Below is a small trained network, with its code and all its weights. Each question gives an input and a target symbol and asks what happens when units are switched off, that is, made to give their printed mean instead of their output.

import numpy as np


def w(rows, s, z=0):
    codes = np.array(rows[::2]) - 128.0
    scale = np.full(codes.shape[1], s)
    scale[-1] = z or s
    return codes * scale


def f(y):
    return y / 2 * (1 + np.tanh(0.7978845608 * (y + 0.044715 * y**3)))


def softmax(a):
    e = np.exp(a - a.max(-1, keepdims=True))
    return e / e.sum(-1, keepdims=True)


def log_softmax(a):
    a = a - a.max(-1, keepdims=True)
    return a - np.log(np.exp(a).sum(-1, keepdims=True))


def net(x, mask):
    ids = ['ΘΛζμτω'.index(c) for c in x.split()]
    T = len(ids)
    res = E[ids] + P[:T]
    r = res
    for j in range(2):
        rows = slice(2 * j, 2 * j + 2)
        q, k, v = (r @ M[0][rows].T for M in (Q, K, V))
        z = softmax(np.where(np.tri(T) > 0, q @ k.T / 2**0.5, -1e9)) @ v
        o = O[0][rows]
        res = res + np.where(mask[j], z, o[:, -1]) @ o[:, :-1]
    y = f(res @ A[0][:, :-1].T + A[0][:, -1])
    res = res + np.where(mask[2:6], y, B[0][:, -1]) @ B[0][:, :-1]
    return log_softmax(res[-1] @ U[:, :-1].T + U[:, -1])


Q, K, V, O, A, B = {}, {}, {}, {}, {}, {}
E = w([
[168,178,36,222,237,169,169,82],'Θ',
[145,169,189,202,176,236,143,221],'Λ',
[254,198,91,110,169,62,118,43],'ζ',
[220,214,109,194,97,168,144,85],'μ',
[29,96,129,66,109,122,210,48],'τ',
[201,175,249,70,96,129,76,121],'ω',
],0.0089)
P = w([
[146,214,100,74,145,174,117,131],'0',
[107,103,72,144,84,173,13,71],'1',
[114,254,140,53,184,175,198,108],'2',
[203,59,129,160,68,146,124,93],'3',
[102,226,154,51,186,166,197,138],'4',
[177,115,169,214,70,65,139,99],'5',
[90,202,208,38,228,141,205,151],'6',
[127,107,167,198,107,56,127,89],'7',
],0.0098)
Q[0] = w([
[160,169,99,100,207,100,132,213],'H0',
[116,23,69,159,64,64,30,169],'H0',
[78,111,122,165,122,139,110,188],'H1',
[129,2,70,166,25,98,73,163],'H1',
],0.011)
K[0] = w([
[188,191,122,252,180,118,117,150],'H0',
[123,207,63,1,175,224,99,159],'H0',
[135,202,111,135,156,224,181,180],'H1',
[121,171,69,8,178,190,78,162],'H1',
],0.0085)
V[0] = w([
[116,121,254,82,51,144,72,184],'H0',
[181,139,127,89,108,63,87,95],'H0',
[51,57,126,28,121,53,155,107],'H1',
[112,109,163,93,200,138,142,165],'H1',
],0.009)
O[0] = w([
[122,181,144,110,156,228,103,44,6],'H0',
[93,108,28,61,149,138,98,165,122],'H0',
[117,137,138,137,254,29,115,140,5],'H1',
[158,193,168,100,183,134,176,115,32],'H1',
],0.011,0.0031)
A[0] = w([
[57,184,97,123,223,44,13,155,3],'N0',
[117,29,67,163,110,44,122,153,69],'N1',
[135,168,182,93,231,2,232,147,34],'N2',
[217,83,149,245,174,80,17,190,108],'N3',
],0.0072,0.0017)
B[0] = w([
[207,66,206,176,131,192,192,16,192],'N0',
[147,203,255,92,210,140,208,114,187],'N1',
[9,164,120,215,85,111,11,196,254],'N2',
[123,10,57,67,87,225,54,59,165],'N3',
],0.0069,0.0066)
U = w([
[119,141,45,52,164,106,131,208,252],'Θ',
[166,137,179,141,102,61,226,187,193],'Λ',
[177,95,210,131,135,167,200,28,105],'ζ',
[78,212,152,195,122,95,90,147,135],'μ',
[118,178,102,53,175,159,111,103,39],'τ',
[105,2,31,132,49,154,49,80,104],'ω',
],0.0061,0.0019)

Each question gives the input, a string of symbols that net reads in full, and the target symbol t.
The units are the heads (2 rows each of Q, K, V and O) and the neurons (one row each of A and B). Each row of codes is followed by its name. A weight is (code - 128) times the scale printed after its matrix; where a second scale follows, it is the last column's (O, A, B and U).
mask holds one flag per unit, heads first, then neurons. A switched-off unit (its flag False) gives its mean, the last column of its rows in O or B, instead of its output. The means were averaged over made-up inputs and are rounded, as every weight is.
A unit's drop is (log p(t) with every unit on - log p(t) with that unit switched off) / (log p(t) with every unit on - log p(t) with every unit switched off).
The circuit of an input: a set's keep is (log p(t) with only the set's units on - log p(t) with every unit switched off) / (log p(t) with every unit on - log p(t) with every unit switched off). Starting from all 6 units, units are removed one at a time, each time the one whose removal leaves the highest keep (on an exact tie, the one counted first), for as long as the keep stays at least 0.8.
circuit, biggest first: the units of the circuit, biggest drop first
top k neurons: the k neurons with the biggest drops, biggest first
heads that matter: for each layer, one digit per head in row order, 1 if its drop is at least 0.15 and else 0, layers parted by /
drop of u: that unit's drop, to one decimal
input ζ Λ Θ Θ τ τ μ, target μ: circuit, biggest first => (N2; H1)
input τ τ Λ τ τ ω, target ω: circuit, biggest first => (N3; H1)
input Θ Λ τ τ τ τ Λ ζ, target ω: circuit, biggest first => (N3)
input Λ Λ τ τ Λ Λ Θ, target ζ: circuit, biggest first => (H1; H0)
input τ τ τ ω μ, target τ: heads that matter => 10
input ω τ Λ ζ Λ, target Θ: heads that matter => 10
input ζ ω ζ, target τ: heads that matter => 10
input ζ τ τ ω ζ Θ Λ, target Λ: top 2 neurons => (N2; N3)
input Θ ζ Λ Λ ζ, target ζ: circuit, biggest first => (H0; H1)
input ζ τ τ τ, target Λ: circuit, biggest first => (H1; N3; N1)
input Λ Λ Θ τ τ ω τ τ, target μ: top 3 neurons => (N2; N0; N3)
input Λ μ τ ζ Θ, target Θ: heads that matter => 10
input τ τ τ ω Θ, target τ: heads that matter => 10
input ω Λ Λ ζ Λ ζ μ, target Θ: heads that matter => 10
input Λ Θ μ, target Λ: circuit, biggest first => (H0)
input τ ω τ, target τ: top 2 neurons => (N0; N2)
input τ τ μ, target μ: circuit, biggest first => (H1; N2)
input Λ ζ Θ μ τ ζ μ ω, target ω: top 3 neurons => (N1; N3; N0)
input τ Θ ζ, target Λ: drop of H0 => 1.1
input μ μ τ Λ Θ ω Θ, target τ: drop of H0 => 1.1
input τ τ Θ Θ τ Λ ω, target ζ: drop of N0 => -0.1
input τ Λ τ, target ζ: top neuron => (N2)
